Here is a tiny trained network, its code and every weight. The questions are about switching its units off for an input and a class, where a switched-off unit gives its printed mean instead of its output.

import numpy as np


def w(rows, s, z=0):
    codes = np.array(rows[::2]) - 128.0
    scale = np.full(codes.shape[1], s)
    scale[-1] = z or s
    return codes * scale


def f(y):
    return y / 2 * (1 + np.tanh(0.7978845608 * (y + 0.044715 * y**3)))


def log_softmax(a):
    a = a - a.max(-1, keepdims=True)
    return a - np.log(np.exp(a).sum(-1, keepdims=True))


def net(x, mask):
    res = np.array(x, float).reshape(1, 5) / 4 @ E
    y = f(res @ A[0][:, :-1].T + A[0][:, -1])
    res = res + np.where(mask, y, B[0][:, -1]) @ B[0][:, :-1]
    return log_softmax(res[-1] @ U[:, :-1].T + U[:, -1])


A, B = {}, {}
E = w([
[123,78,157,163,183,163,108,40,184,92],'x0',
[207,146,195,215,76,50,88,101,179,184],'x1',
[103,98,178,202,169,146,188,115,76,146],'x2',
[143,100,162,148,152,206,126,217,121,32],'x3',
[67,253,127,106,98,127,123,141,168,131],'x4',
],0.0055)
A[0] = w([
[71,154,45,54,104,136,181,185,36,139,206],'neuron 1',
[99,96,104,118,168,126,133,64,149,134,152],'neuron 2',
[227,38,125,143,145,160,128,177,61,87,157],'neuron 3',
[80,120,100,93,176,163,116,81,163,102,255],'neuron 4',
[90,110,75,86,143,102,175,87,87,179,202],'neuron 5',
[185,120,231,254,107,97,111,104,136,158,183],'neuron 6',
[160,181,88,84,60,76,63,136,185,152,126],'neuron 7',
[222,43,116,126,147,147,118,187,63,94,187],'neuron 8',
[100,106,63,91,139,102,167,74,77,176,188],'neuron 9',
[95,183,230,187,138,171,140,194,158,84,152],'neuron 10',
[128,217,90,89,37,79,84,122,181,155,178],'neuron 11',
[69,169,124,102,126,169,160,186,93,115,166],'neuron 12',
[151,121,168,215,118,81,144,96,103,189,210],'neuron 13',
[170,122,225,254,96,98,134,116,147,163,191],'neuron 14',
[143,117,105,120,127,137,115,148,133,122,180],'neuron 15',
],0.0056,0.0036)
B[0] = w([
[245,189,182,59,55,71,201,202,29,55,254],'neuron 1',
[100,132,160,164,178,210,132,98,163,74,158],'neuron 2',
[238,108,103,43,36,73,127,119,117,145,196],'neuron 3',
[145,143,143,127,140,200,136,119,151,79,226],'neuron 4',
[147,185,180,131,139,183,174,151,135,49,200],'neuron 5',
[219,195,191,76,93,107,207,202,47,58,255],'neuron 6',
[177,62,46,65,71,149,55,68,196,183,199],'neuron 7',
[253,120,104,27,44,79,134,134,114,119,202],'neuron 8',
[135,174,186,142,154,196,180,165,122,45,193],'neuron 9',
[88,161,180,184,179,200,148,131,136,65,175],'neuron 10',
[253,87,82,21,44,127,87,74,156,162,248],'neuron 11',
[140,190,203,142,142,153,170,180,104,57,190],'neuron 12',
[184,165,182,109,114,162,186,185,96,62,227],'neuron 13',
[209,195,204,92,92,117,223,220,50,44,250],'neuron 14',
[165,136,128,103,110,142,138,125,132,121,154],'neuron 15',
],0.0052,0.0043)
U = w([
[30,94,82,219,153,48,108,142,99,228,9],'0',
[148,192,199,122,118,125,202,187,61,80,158],'1',
[31,81,62,234,182,42,86,169,83,254,3],'2',
[159,74,41,91,87,114,73,96,162,171,139],'3',
[55,118,139,191,203,171,112,92,185,119,134],'4',
],0.0075,0.005)

Each question gives the input, the list of numbers given to net, and the class t.
The units are the neurons (one row each of A and B). Each row of codes is followed by its name. A weight is (code - 128) times the scale printed after its matrix; where a second scale follows, it is the last column's (A, B and U).
mask holds one flag per neuron, in row order. A switched-off neuron (its flag False) gives its mean, the last column of its row in B, instead of its output. The means were averaged over made-up inputs and are rounded, as every weight is.
A unit's drop is (log p(t) with every unit on - log p(t) with that unit switched off) / (log p(t) with every unit on - log p(t) with every unit switched off).
The circuit of an input: a set's keep is (log p(t) with only the set's units on - log p(t) with every unit switched off) / (log p(t) with every unit on - log p(t) with every unit switched off). Starting from the 12 units with the biggest drops (on a tie, the unit counted first), units are removed one at a time, each time the one whose removal leaves the highest keep (on an exact tie, the one counted first), for as long as the keep stays at least 0.8.
units of the circuit, in order: the units of the circuit, biggest drop first
k most important neurons: the k neurons with the biggest drops, biggest first
drop when u is switched off: that unit's drop, to one decimal
input [-7,-1,-6,2,5], class 3: units of the circuit, in order : (neuron 7; neuron 11)
input [4,-5,-3,2,-4], class 3: units of the circuit, in order : (neuron 14; neuron 6)
input [5,8,-5,-7,-6], class 1: units of the circuit, in order : (neuron 6)
input [3,-4,-7,3,-3], class 3: 3 most important neurons : (neuron 14; neuron 6; neuron 13)
input [-6,-1,-4,3,-7], class 3: 2 most important neurons : (neuron 14; neuron 6)
input [-1,-5,-8,-1,-3], class 3: 2 most important neurons : (neuron 14; neuron 6)
input [-7,-2,-8,-4,1], class 3: 2 most important neurons : (neuron 7; neuron 11)
input [6,-4,6,1,0], class 4: drop when neuron 6 is switched off : 0.2
input [8,-8,3,-6,-5], class 4: drop when neuron 6 is switched off : 0.2
input [3,-3,-8,-2,-6], class 3: drop when neuron 14 is switched off : 0.1
input [7,-7,-5,0,-8], class 3: drop when neuron 8 is switched off : 0.3
